Below are the code and all the weights of a small trained network. Each question names an input and a target symbol and asks about switching units off, where a switched-off unit gives its printed mean instead of its output.

import numpy as np


def w(rows, s, z=0):
    codes = np.array(rows[::2]) - 128.0
    scale = np.full(codes.shape[1], s)
    scale[-1] = z or s
    return codes * scale


def norm(h):
    return h / np.sqrt((h * h).mean(-1, keepdims=True) + 1e-5)


def softmax(a):
    e = np.exp(a - a.max(-1, keepdims=True))
    return e / e.sum(-1, keepdims=True)


def log_softmax(a):
    a = a - a.max(-1, keepdims=True)
    return a - np.log(np.exp(a).sum(-1, keepdims=True))


def net(x, mask):
    ids = ['αβγδεζηθλμξπτφψω'.index(c) for c in x.split()]
    T = len(ids)
    res = E[ids] + P[:T]
    u = 0
    for l in range(3):
        r = norm(res)
        for j in range(2):
            rows = slice(2 * j, 2 * j + 2)
            q, k, v = (r @ M[l][rows].T for M in (Q, K, V))
            z = softmax(np.where(np.tri(T) > 0, q @ k.T / 2**0.5, -1e9)) @ v
            o = O[l][rows]
            res = res + np.where(mask[u + j], z, o[:, -1]) @ o[:, :-1]
        u += 2
    return log_softmax(norm(res)[-1] @ U[:, :-1].T + U[:, -1])


Q, K, V, O = {}, {}, {}, {}
E = w([
[112,124,113,126,133],'α',
[104,130,140,127,139],'β',
[113,137,126,151,127],'γ',
[247,60,58,123,3],'δ',
[114,147,116,130,149],'ε',
[133,155,143,126,119],'ζ',
[127,154,132,103,136],'η',
[123,155,108,121,126],'θ',
[115,133,108,102,151],'λ',
[133,142,183,107,122],'μ',
[112,123,140,141,99],'ξ',
[109,150,153,147,136],'π',
[112,144,144,117,152],'τ',
[123,123,145,89,156],'φ',
[110,107,143,113,128],'ψ',
[123,153,102,95,96],'ω',
],0.0057)
P = w([
[148,111,108,159,120],'0',
[65,149,250,52,120],'1',
[52,169,229,52,126],'2',
[55,171,205,66,126],'3',
[66,177,201,49,136],'4',
[75,173,199,44,122],'5',
[83,187,181,54,130],'6',
[91,179,167,52,124],'7',
[93,184,161,54,125],'8',
[122,189,130,59,137],'9',
[133,195,118,68,140],'10',
[153,196,104,77,139],'11',
[161,194,107,75,141],'12',
[174,195,113,80,141],'13',
],0.0023)
Q[0] = w([
[104,219,80,87,93],'L0H1',
[134,78,174,161,170],'L0H1',
[27,125,60,174,255],'L0H2',
[57,129,60,178,226],'L0H2',
],0.007)
K[0] = w([
[200,70,90,167,96],'L0H1',
[88,176,137,92,137],'L0H1',
[3,113,183,218,200],'L0H2',
[20,131,158,198,186],'L0H2',
],0.007)
V[0] = w([
[28,174,144,182,189],'L0H1',
[129,236,157,131,144],'L0H1',
[2,41,153,192,81],'L0H2',
[121,73,88,169,69],'L0H2',
],0.0022)
O[0] = w([
[156,5,133,168,191,135],'L0H1',
[124,79,137,171,45,206],'L0H1',
[237,216,199,79,170,82],'L0H2',
[231,145,46,111,121,5],'L0H2',
],0.0024,0.0011)
Q[1] = w([
[141,110,150,112,224],'L1H1',
[113,96,182,73,128],'L1H1',
[50,200,171,20,78],'L1H2',
[121,52,145,254,220],'L1H2',
],0.0094)
K[1] = w([
[41,228,176,147,200],'L1H1',
[129,89,167,91,146],'L1H1',
[127,182,38,44,71],'L1H2',
[85,128,220,223,254],'L1H2',
],0.0092)
V[1] = w([
[180,125,36,187,129],'L1H1',
[121,151,57,172,135],'L1H1',
[90,254,110,175,168],'L1H2',
[113,223,121,104,169],'L1H2',
],0.0034)
O[1] = w([
[127,83,238,58,144,1],'L1H1',
[132,52,186,96,127,61],'L1H1',
[57,127,253,107,109,133],'L1H2',
[58,174,208,98,152,163],'L1H2',
],0.003,0.0041)
Q[2] = w([
[116,206,78,85,39],'L2H1',
[173,5,176,182,225],'L2H1',
[195,1,162,180,199],'L2H2',
[47,232,86,99,135],'L2H2',
],0.0082)
K[2] = w([
[216,36,79,127,83],'L2H1',
[1,228,172,113,145],'L2H1',
[2,230,173,113,166],'L2H2',
[213,47,119,174,127],'L2H2',
],0.0093)
V[2] = w([
[164,168,106,60,227],'L2H1',
[76,149,31,186,157],'L2H1',
[152,3,159,178,181],'L2H2',
[180,173,159,207,125],'L2H2',
],0.007)
O[2] = w([
[187,174,234,100,77,13],'L2H1',
[82,109,169,161,9,35],'L2H1',
[191,22,161,141,78,2],'L2H2',
[213,174,92,253,133,143],'L2H2',
],0.0063,0.0012)
U = w([
[185,138,200,53,179,102],'α',
[217,155,176,174,93,186],'β',
[215,84,133,145,193,108],'γ',
[132,137,119,136,143,128],'δ',
[156,65,134,114,130,253],'ε',
[100,62,58,189,170,103],'ζ',
[25,68,97,136,81,95],'η',
[105,48,116,71,187,109],'θ',
[102,107,169,62,102,190],'λ',
[86,197,101,240,93,98],'μ',
[211,189,113,169,195,81],'ξ',
[197,87,84,220,107,106],'π',
[117,81,135,184,69,193],'τ',
[79,158,165,124,58,173],'φ',
[152,247,200,106,119,75],'ψ',
[29,179,133,41,142,74],'ω',
],0.016,0.0075)

Each question gives the input, a string of symbols that net reads in full, and the target symbol t.
The units are the heads (2 rows each of Q, K, V and O). Each row of codes is followed by its name. A weight is (code - 128) times the scale printed after its matrix; where a second scale follows, it is the last column's (O and U).
mask holds one flag per head, layer by layer. A switched-off head (its flag False) gives its mean, the last column of its rows in O, instead of its output. The means were averaged over made-up inputs and are rounded, as every weight is.
A unit's drop is (log p(t) with every unit on - log p(t) with that unit switched off) / (log p(t) with every unit on - log p(t) with every unit switched off).
The circuit of an input: a set's keep is (log p(t) with only the set's units on - log p(t) with every unit switched off) / (log p(t) with every unit on - log p(t) with every unit switched off). Starting from all 6 units, units are removed one at a time, each time the one whose removal leaves the highest keep (on an exact tie, the one counted first), for as long as the keep stays at least 0.8.
circuit, biggest first: the units of the circuit, biggest drop first
most important unit: the unit with the biggest drop
which heads matter: for each layer, one digit per head in row order, 1 if its drop is at least 0.15 and else 0, layers parted by /
input θ μ φ, target θ: most important unit -> L1H1
input θ ω ξ π γ θ π ω ζ π λ ξ, target θ: circuit, biggest first -> [L1H1; L2H1; L2H2]
input ξ ε θ ω, target ξ: which heads matter -> 01 / 10 / 11
input π μ μ φ α ω ψ, target π: circuit, biggest first -> [L0H1; L2H2]
input μ ω ξ θ β ψ π ξ λ, target μ: circuit, biggest first -> [L2H2; L2H1]
input φ λ ω β η, target φ: which heads matter -> 00 / 00 / 10
input τ μ α ξ λ λ α β α ω, target τ: circuit, biggest first -> [L0H1; L2H2; L2H1]
input β θ μ μ ψ, target β: which heads matter -> 11 / 00 / 11
input μ μ α θ μ μ ω η ξ φ φ, target μ: circuit, biggest first -> [L2H2; L2H1; L1H2]
input ξ μ β ω ω μ, target ξ: circuit, biggest first -> [L0H2; L1H1; L2H1]
input β ζ ω μ μ ξ, target β: circuit, biggest first -> [L0H1; L0H2; L2H2; L2H1]
input ξ μ ε λ φ ω, target ξ: circuit, biggest first -> [L0H2; L1H1; L2H1; L2H2]
input θ μ ω α, target θ: circuit, biggest first -> [L1H1; L2H2; L2H1]
input μ ω ω β μ λ λ μ ζ φ, target μ: most important unit -> L2H2
input ζ μ ω φ μ ω ω μ μ ω, target ζ: circuit, biggest first -> [L2H1; L1H1; L0H2]
input ζ φ ψ φ ζ π τ ψ, target ζ: circuit, biggest first -> [L1H1; L2H1]
input η α β β ξ ζ, target η: circuit, biggest first -> [L0H2; L2H1]
input ε ξ β ω τ φ μ ω ξ ψ, target ε: which heads matter -> 10 / 10 / 01
input γ μ μ π δ ω ξ θ ω ψ ξ, target ω: which heads matter -> 11 / 11 / 00
input λ ω α δ, target ω: circuit, biggest first -> [L2H2]
input μ ζ ξ μ ω ψ ξ ψ θ, target μ: which heads matter -> 00 / 00 / 11
input λ θ ψ γ π φ π η, target λ: circuit, biggest first -> [L2H2; L1H1]
input β μ γ μ π, target β: which heads matter -> 11 / 00 / 11
input ψ ξ ψ π α ξ μ ξ ξ, target ψ: which heads matter -> 11 / 00 / 10
input λ μ η ψ ψ γ θ μ μ β γ λ, target λ: circuit, biggest first -> [L2H2; L1H1; L2H1]
input λ τ ξ ω η α μ α η μ π ω ε θ, target λ: which heads matter -> 00 / 10 / 01
input τ π β η, target τ: most important unit -> L0H1
input γ φ γ, target γ: which heads matter -> 01 / 10 / 11
input α φ β μ δ μ ζ γ μ ζ, target ξ: which heads matter -> 10 / 11 / 00
input β ε δ θ β ψ φ λ ζ μ μ, target ξ: which heads matter -> 01 / 11 / 00
